Below are the code and all the weights of a small trained network. Each question names an input and a class and asks about switching units off, where a switched-off unit gives its printed mean instead of its output.

import numpy as np


def w(rows, s, z=0):
    codes = np.array(rows[::2]) - 128.0
    scale = np.full(codes.shape[1], s)
    scale[-1] = z or s
    return codes * scale


def f(y):
    return y / 2 * (1 + np.tanh(0.7978845608 * (y + 0.044715 * y**3)))


def log_softmax(a):
    a = a - a.max(-1, keepdims=True)
    return a - np.log(np.exp(a).sum(-1, keepdims=True))


def net(x, mask):
    res = np.array(x, float).reshape(1, 7) / 4 @ E
    y = f(res @ A[0][:, :-1].T + A[0][:, -1])
    res = res + np.where(mask, y, B[0][:, -1]) @ B[0][:, :-1]
    return log_softmax(res[-1] @ U[:, :-1].T + U[:, -1])


A, B = {}, {}
E = w([
[19,168,39,198,144],'x0',
[161,73,37,44,124],'x1',
[144,192,120,113,2],'x2',
[129,126,126,126,130],'x3',
[126,131,128,127,129],'x4',
[195,206,97,184,173],'x5',
[128,128,127,128,128],'x6',
],0.0067)
A[0] = w([
[71,116,153,75,131,50],'N1',
[128,103,148,126,187,5],'N2',
[156,178,132,134,148,135],'N3',
[58,141,70,156,137,1],'N4',
[141,70,115,154,216,97],'N5',
[199,86,164,141,128,125],'N6',
[90,141,38,135,129,86],'N7',
[194,120,180,71,129,6],'N8',
[80,141,55,105,137,155],'N9',
[94,98,143,112,202,103],'N10',
[113,157,231,162,125,118],'N11',
[182,177,112,138,156,15],'N12',
[192,43,54,108,91,143],'N13',
[98,121,160,178,120,218],'N14',
[187,181,109,140,159,37],'N15',
[123,200,125,81,114,49],'N16',
[84,130,92,181,99,53],'N17',
[132,144,139,108,197,14],'N18',
[169,128,186,76,126,2],'N19',
[115,98,128,147,160,22],'N20',
[91,70,162,127,91,76],'N21',
[181,169,115,183,180,143],'N22',
[167,151,95,118,45,85],'N23',
[71,83,162,138,97,108],'N24',
[97,213,104,91,8,49],'N25',
[175,163,96,146,145,65],'N26',
[56,152,156,176,120,207],'N27',
[50,121,148,60,100,45],'N28',
[98,107,60,100,131,126],'N29',
[53,86,197,109,111,161],'N30',
[159,147,134,141,59,48],'N31',
],0.013,0.0036)
B[0] = w([
[60,155,105,153,90,148],'N1',
[126,58,136,180,140,150],'N2',
[104,149,76,128,108,165],'N3',
[77,166,240,128,181,198],'N4',
[151,63,61,185,112,222],'N5',
[95,160,196,104,167,193],'N6',
[125,165,179,110,171,216],'N7',
[70,164,223,127,182,199],'N8',
[168,134,203,86,150,213],'N9',
[133,62,106,173,83,194],'N10',
[206,117,55,52,188,219],'N11',
[50,159,140,130,69,152],'N12',
[197,174,92,88,132,234],'N13',
[221,146,128,99,114,195],'N14',
[2,180,122,125,97,165],'N15',
[92,81,125,166,125,144],'N16',
[94,100,201,119,169,180],'N17',
[111,70,142,175,99,141],'N18',
[89,127,231,130,147,179],'N19',
[108,53,135,159,151,133],'N20',
[97,179,102,119,114,164],'N21',
[95,153,57,99,85,218],'N22',
[170,65,115,168,121,196],'N23',
[117,159,111,96,81,167],'N24',
[142,17,110,175,120,254],'N25',
[60,126,100,67,81,158],'N26',
[195,135,155,91,161,230],'N27',
[51,163,86,137,119,168],'N28',
[169,144,131,94,132,191],'N29',
[99,156,58,126,68,209],'N30',
[137,48,129,177,170,168],'N31',
],0.009,0.0065)
U = w([
[89,169,234,165,148,87],'0',
[123,41,86,247,90,68],'1',
[33,228,42,148,5,69],'2',
[156,173,94,145,103,254],'3',
[209,180,70,96,131,93],'4',
],0.011,0.0083)

Each question gives the input, the list of numbers given to net, and the class t.
The units are the neurons (one row each of A and B). Each row of codes is followed by its name. A weight is (code - 128) times the scale printed after its matrix; where a second scale follows, it is the last column's (A, B and U).
mask holds one flag per neuron, in row order. A switched-off neuron (its flag False) gives its mean, the last column of its row in B, instead of its output. The means were averaged over made-up inputs and are rounded, as every weight is.
A unit's drop is (log p(t) with every unit on - log p(t) with that unit switched off) / (log p(t) with every unit on - log p(t) with every unit switched off).
The circuit of an input: a set's keep is (log p(t) with only the set's units on - log p(t) with every unit switched off) / (log p(t) with every unit on - log p(t) with every unit switched off). Starting from the 12 units with the biggest drops (on a tie, the unit counted first), units are removed one at a time, each time the one whose removal leaves the highest keep (on an exact tie, the one counted first), for as long as the keep stays at least 0.8.
circuit, biggest first: the units of the circuit, biggest drop first
top k neurons: the k neurons with the biggest drops, biggest first
drop when u is switched off: that unit's drop, to one decimal
input [8,7,-6,-2,-2,-6,-5], class 0: circuit, biggest first -> N4
input [-7,-1,3,1,1,-6,6], class 0: top 2 neurons -> N8, N19
input [-6,-7,7,-5,-3,0,-1], class 1: top 2 neurons -> N25, N31
input [1,-7,2,4,0,3,-8], class 4: circuit, biggest first -> N11, N27
input [3,1,-6,-3,7,2,7], class 1: circuit, biggest first -> N5, N10
input [-7,0,8,8,0,6,-4], class 1: circuit, biggest first -> N25, N31
input [-2,-5,2,-5,-8,6,-3], class 2: circuit, biggest first -> N15, N22
input [4,7,1,4,6,-4,-4], class 4: circuit, biggest first -> N13, N29
input [5,-8,2,6,-5,4,-4], class 4: top 2 neurons -> N11, N27
input [6,3,8,4,-2,1,7], class 1: top 2 neurons -> N25, N23
input [6,-6,-5,-3,-6,-7,5], class 2: top 4 neurons -> N30, N24, N1, N28
input [8,7,-3,3,-5,6,5], class 0: top 3 neurons -> N4, N7, N9
input [8,5,8,-3,-5,-8,2], class 0: circuit, biggest first -> N4, N9
input [-1,5,-5,4,1,5,-5], class 1: circuit, biggest first -> N5
input [7,4,7,-4,4,6,-7], class 0: top 2 neurons -> N7, N4
input [1,-6,5,-8,1,8,-8], class 2: top 3 neurons -> N15, N22, N12
input [-4,-8,-4,-5,7,8,-8], class 2: top 3 neurons -> N15, N22, N12
input [-4,-8,7,-6,-5,-4,8], class 4: top 2 neurons -> N11, N14
input [1,-7,-8,-3,-1,2,-1], class 1: top 2 neurons -> N5, N10
input [-2,-8,-4,3,-4,1,-4], class 4: circuit, biggest first -> N11
input [6,-1,-5,4,8,-8,-2], class 2: drop when N30 is switched off -> 1.1
input [4,7,-5,0,-7,7,5], class 2: drop when N11 is switched off -> 0.2
input [-1,-3,8,6,-7,-1,4], class 1: drop when N29 is switched off -> 0.0
